(in the rows, 100 means zero)
Group and class of each row
[127,83,101,113,45,103,94,105,87,102,97,95,122,57,93,133,80,186,100,94,94,89,89,100,108,100,94,93,64,94,83,134,78,112,112,120,92,89,93,96,137,108,105,109,103,104,101,71,83,90,117,78,82,98,114,117,71,86,99,81,97,100,85,78,126,93,100,81,137,122,99]
J31.F
[124,83,95,93,71,114,96,97,93,119,97,78,140,63,95,143,70,162,107,115,90,94,73,92,112,114,112,100,71,91,82,111,87,113,109,119,88,78,99,93,133,117,98,95,103,106,107,73,76,83,119,94,111,107,161,104,52,104,107,88,92,120,104,52,124,94,101,69,135,107,108]
J31.F
[112,85,106,102,71,102,98,103,91,107,97,93,108,74,97,131,89,168,102,111,94,97,86,98,105,104,98,102,73,110,76,123,83,102,113,108,83,82,89,85,112,112,108,94,93,108,104,90,87,94,120,90,97,111,157,81,75,99,105,87,95,118,110,85,142,90,100,86,133,110,108]
j201.Q
[111,87,99,96,69,107,93,101,91,107,100,93,105,70,100,129,81,149,108,104,93,98,86,97,103,107,100,99,73,97,80,114,88,106,107,115,101,83,94,89,120,109,106,99,108,106,107,78,84,98,116,89,104,105,132,99,87,95,99,88,95,109,101,81,130,92,103,91,129,113,108]
j201.Q
[113,87,113,107,53,100,95,102,92,97,99,110,81,68,98,116,91,184,103,101,107,91,89,100,98,99,97,98,73,97,80,131,80,107,111,114,89,78,82,97,127,116,109,108,98,111,102,76,87,101,94,92,83,96,134,104,94,86,96,87,92,107,98,90,129,84,102,72,123,122,104]
j201.C
[120,86,113,101,74,108,96,101,98,103,97,78,132,59,92,126,97,164,95,99,99,95,81,102,119,104,106,100,72,94,90,122,83,118,112,116,96,77,95,94,128,117,107,105,92,108,108,74,80,99,100,94,87,104,136,105,73,99,112,95,102,121,120,83,119,94,104,69,123,113,96]
J31.F
[122,80,101,113,71,101,90,100,91,105,99,89,118,58,92,125,80,165,102,100,100,96,80,101,105,102,109,96,71,94,76,137,75,107,114,110,86,79,88,90,128,109,113,104,89,112,103,81,74,93,109,86,90,103,127,112,72,88,98,95,101,112,99,63,138,91,103,72,128,111,98]
J31.V
[121,82,103,106,53,96,91,103,93,97,94,93,111,66,100,136,76,170,102,110,100,93,86,102,107,107,100,99,68,97,82,127,76,110,116,115,90,83,87,95,131,108,109,99,97,109,103,80,80,88,116,97,89,103,126,105,70,86,100,86,100,110,103,83,132,94,101,69,122,114,103]
J31.V
[117,89,96,102,64,104,87,103,90,105,96,90,112,56,100,125,79,167,107,101,94,91,81,94,96,106,106,102,70,94,70,121,78,105,113,120,98,78,89,86,110,111,110,89,99,108,112,78,75,97,114,83,99,107,144,99,74,99,96,82,99,115,116,98,138,91,106,82,139,110,108]
j201.C
[120,84,94,100,73,98,95,100,88,106,99,80,126,60,95,125,80,158,95,96,112,90,82,97,111,106,96,95,71,91,88,122,78,107,106,120,93,92,98,91,138,115,106,100,102,111,104,72,77,103,112,83,83,106,136,107,81,99,111,89,100,113,108,82,123,92,101,76,128,117,103]
J31.F
[117,86,91,102,71,101,95,104,92,109,98,89,113,58,104,118,84,143,105,103,98,93,81,100,101,106,101,100,72,98,77,117,82,109,109,115,96,74,90,83,119,111,111,101,104,119,105,82,76,97,113,89,106,109,135,93,82,96,95,89,96,120,101,58,137,94,106,82,147,106,110]
j201.Q
[121,81,104,100,65,102,99,101,95,105,100,97,105,65,102,141,82,151,112,109,107,93,83,90,103,105,93,96,72,96,82,120,81,109,109,105,93,83,84,84,118,115,105,93,98,112,103,84,77,89,112,99,95,108,135,105,73,91,97,83,94,108,106,86,137,96,99,75,127,108,110]
j201.Q
[114,88,98,106,60,106,92,103,88,107,93,92,104,60,102,129,82,148,104,110,101,95,85,102,104,102,102,101,71,93,75,118,85,108,115,115,97,77,89,83,120,112,105,96,100,110,104,79,71,91,113,92,102,107,150,98,74,90,98,85,101,109,108,103,130,92,105,75,134,106,108]
j201.Q
[103,88,104,99,62,107,92,104,84,106,96,86,95,64,111,130,74,157,108,117,105,92,81,96,103,110,117,100,86,81,71,119,87,107,117,116,88,84,84,84,130,115,100,97,106,116,103,68,75,102,111,93,104,104,187,99,84,96,100,92,96,117,103,117,139,90,101,72,120,109,103]
j201.C
[118,84,102,95,67,99,91,105,94,98,98,92,100,65,100,128,79,155,108,110,103,92,79,95,102,106,98,101,74,94,79,121,82,104,111,114,92,79,86,86,128,116,105,99,103,115,104,77,78,95,110,89,98,96,143,104,76,94,96,88,91,110,106,79,134,90,101,72,121,116,110]
j201.C
[111,81,98,101,80,98,93,101,77,110,96,89,105,55,99,131,75,149,107,103,108,94,71,98,99,109,105,99,77,86,72,128,78,104,113,113,93,82,89,73,126,117,112,99,93,116,108,73,69,107,116,75,98,110,175,100,80,102,98,87,99,121,114,109,150,89,103,81,130,113,105]
j201.C
[134,83,97,108,62,103,91,98,87,103,97,92,129,46,96,144,83,176,105,106,105,92,88,99,115,102,98,93,69,98,84,136,76,114,117,115,84,85,94,91,131,117,104,96,93,108,104,75,71,84,100,87,83,106,150,125,63,90,107,84,97,116,113,67,125,94,106,56,143,117,106]
J31.F
[112,90,103,98,77,100,90,101,86,104,99,103,104,61,101,128,77,153,109,110,113,95,78,95,98,106,104,98,81,91,74,125,84,106,114,119,89,81,94,78,116,117,105,98,101,113,100,84,76,102,108,82,95,104,172,108,79,101,99,85,98,117,113,120,135,91,98,76,131,109,104]
j201.C
[123,82,106,111,60,102,99,107,100,105,99,99,116,65,97,125,87,184,97,93,99,96,89,97,110,103,94,96,71,111,85,126,81,108,113,113,88,77,91,93,120,114,118,99,94,108,103,86,86,95,98,93,84,108,127,96,78,92,102,81,101,111,106,68,128,92,103,78,141,115,102]
J31.V
[124,85,102,110,74,101,102,101,96,111,96,87,120,57,95,129,90,169,105,104,103,93,84,90,110,105,97,96,71,106,84,126,79,109,114,107,83,76,89,90,121,120,106,99,96,106,106,89,84,94,100,93,92,105,148,101,77,108,105,88,94,117,95,40,128,93,99,74,153,110,104]
J31.V
